Below are the code and all the weights of a small trained network. Each question names an input and a target symbol and asks about switching units off, where a switched-off unit gives its printed mean instead of its output.

import numpy as np


def w(rows, s, z=0):
    codes = np.array(rows[::2]) - 128.0
    scale = np.full(codes.shape[1], s)
    scale[-1] = z or s
    return codes * scale


def f(y):
    return np.maximum(y, 0)


def softmax(a):
    e = np.exp(a - a.max(-1, keepdims=True))
    return e / e.sum(-1, keepdims=True)


def log_softmax(a):
    a = a - a.max(-1, keepdims=True)
    return a - np.log(np.exp(a).sum(-1, keepdims=True))


def net(x, mask):
    ids = ['ΘΠΦβδελστ'.index(c) for c in x.split()]
    T = len(ids)
    res = E[ids] + P[:T]
    r = res
    for j in range(2):
        rows = slice(2 * j, 2 * j + 2)
        q, k, v = (r @ M[0][rows].T for M in (Q, K, V))
        z = softmax(np.where(np.tri(T) > 0, q @ k.T / 2**0.5, -1e9)) @ v
        o = O[0][rows]
        res = res + np.where(mask[j], z, o[:, -1]) @ o[:, :-1]
    y = f(res @ A[0][:, :-1].T + A[0][:, -1])
    res = res + np.where(mask[2:6], y, B[0][:, -1]) @ B[0][:, :-1]
    return log_softmax(res[-1] @ U[:, :-1].T + U[:, -1])


Q, K, V, O, A, B = {}, {}, {}, {}, {}, {}
E = w([
[244,132,123],'Θ',
[144,188,172],'Π',
[85,17,206],'Φ',
[202,127,136],'β',
[234,48,113],'δ',
[221,147,133],'ε',
[182,127,149],'λ',
[196,163,144],'σ',
[215,143,134],'τ',
],0.011)
P = w([
[115,143,7],'0',
[114,119,86],'1',
[122,129,111],'2',
[130,129,128],'3',
[134,123,145],'4',
[141,123,157],'5',
[146,119,167],'6',
[152,120,178],'7',
[158,120,186],'8',
[163,119,194],'9',
[168,123,203],'10',
[167,124,211],'11',
],0.015)
Q[0] = w([
[28,159,70],'H1',
[117,145,217],'H1',
[162,189,8],'H2',
[69,146,28],'H2',
],0.014)
K[0] = w([
[125,120,6],'H1',
[251,103,178],'H1',
[55,94,34],'H2',
[72,157,10],'H2',
],0.014)
V[0] = w([
[202,51,125],'H1',
[253,116,76],'H1',
[166,62,168],'H2',
[173,230,109],'H2',
],0.011)
O[0] = w([
[45,113,78,251],'H1',
[111,66,3,192],'H1',
[49,140,120,254],'H2',
[247,9,105,67],'H2',
],0.011,0.0062)
A[0] = w([
[77,134,216,19],'N1',
[197,108,1,114],'N2',
[114,201,80,254],'N3',
[98,101,82,175],'N4',
],0.0085,0.0059)
B[0] = w([
[153,85,254,209],'N1',
[91,129,215,255],'N2',
[67,163,66,249],'N3',
[116,124,99,241],'N4',
],0.0084,0.0071)
U = w([
[103,52,70,41],'Θ',
[232,123,183,252],'Π',
[80,254,130,70],'Φ',
[78,84,133,137],'β',
[52,164,24,206],'δ',
[123,75,95,56],'ε',
[126,143,81,255],'λ',
[153,80,122,112],'σ',
[124,81,100,61],'τ',
],0.0092,0.0073)

Each question gives the input, a string of symbols that net reads in full, and the target symbol t.
The units are the heads (2 rows each of Q, K, V and O) and the neurons (one row each of A and B). Each row of codes is followed by its name. A weight is (code - 128) times the scale printed after its matrix; where a second scale follows, it is the last column's (O, A, B and U).
mask holds one flag per unit, heads first, then neurons. A switched-off unit (its flag False) gives its mean, the last column of its rows in O or B, instead of its output. The means were averaged over made-up inputs and are rounded, as every weight is.
A unit's drop is (log p(t) with every unit on - log p(t) with that unit switched off) / (log p(t) with every unit on - log p(t) with every unit switched off).
The circuit of an input: a set's keep is (log p(t) with only the set's units on - log p(t) with every unit switched off) / (log p(t) with every unit on - log p(t) with every unit switched off). Starting from all 6 units, units are removed one at a time, each time the one whose removal leaves the highest keep (on an exact tie, the one counted first), for as long as the keep stays at least 0.8.
circuit, biggest first: the units of the circuit, biggest drop first
k most important neurons: the k neurons with the biggest drops, biggest first
heads that matter: for each layer, one digit per head in row order, 1 if its drop is at least 0.15 and else 0, layers parted by /
input λ δ Φ β σ Φ Φ δ β δ ε, target δ: circuit, biggest first	[H1]
input δ σ λ β δ λ τ δ Φ Φ, target Φ: heads that matter	01
input λ β λ Φ Φ ε, target Φ: circuit, biggest first	[H1, H2]
input β Φ Φ Φ Φ δ Θ Π λ ε δ δ, target δ: circuit, biggest first	[H1, N1]
input Φ Φ Φ ε σ δ δ Φ, target δ: circuit, biggest first	[H1, H2]
input Φ λ τ Φ δ Π δ δ δ, target δ: circuit, biggest first	[H2, N1, H1]
input δ Π ε, target Π: heads that matter	11
input δ λ τ Π Π β, target Π: heads that matter	11
input Φ Φ β Θ Φ Π Π Φ Φ Φ δ ε, target δ: heads that matter	01
input τ λ λ Φ Φ Π Φ Φ σ, target Φ: heads that matter	11
input Φ δ Π Φ λ ε Π Π, target Π: 2 most important neurons	[N3, N4]
input β Φ Π Φ Φ Φ λ δ Φ δ τ, target δ: circuit, biggest first	[H1, N1, N2]
input β Θ Φ Φ ε Π Φ δ Φ Φ Φ λ, target Φ: circuit, biggest first	[H2, H1]
input Φ β δ Π Φ Φ λ τ Φ δ Θ, target δ: circuit, biggest first	[N1, H1, N2]
input Φ Φ Π Φ Π β Π τ δ δ Θ, target δ: heads that matter	10
input Θ Φ Φ Θ β Π τ Φ δ λ δ Φ, target δ: 2 most important neurons	[N2, N4]
input β ε τ Π Θ, target Π: 2 most important neurons	[N3, N2]
input Θ ε Φ ε δ ε δ ε σ τ δ λ, target δ: heads that matter	10
input Φ ε Θ ε Φ λ λ Φ Φ τ, target Φ: heads that matter	11
input Π λ Π σ, target Π: circuit, biggest first	[H2, H1]
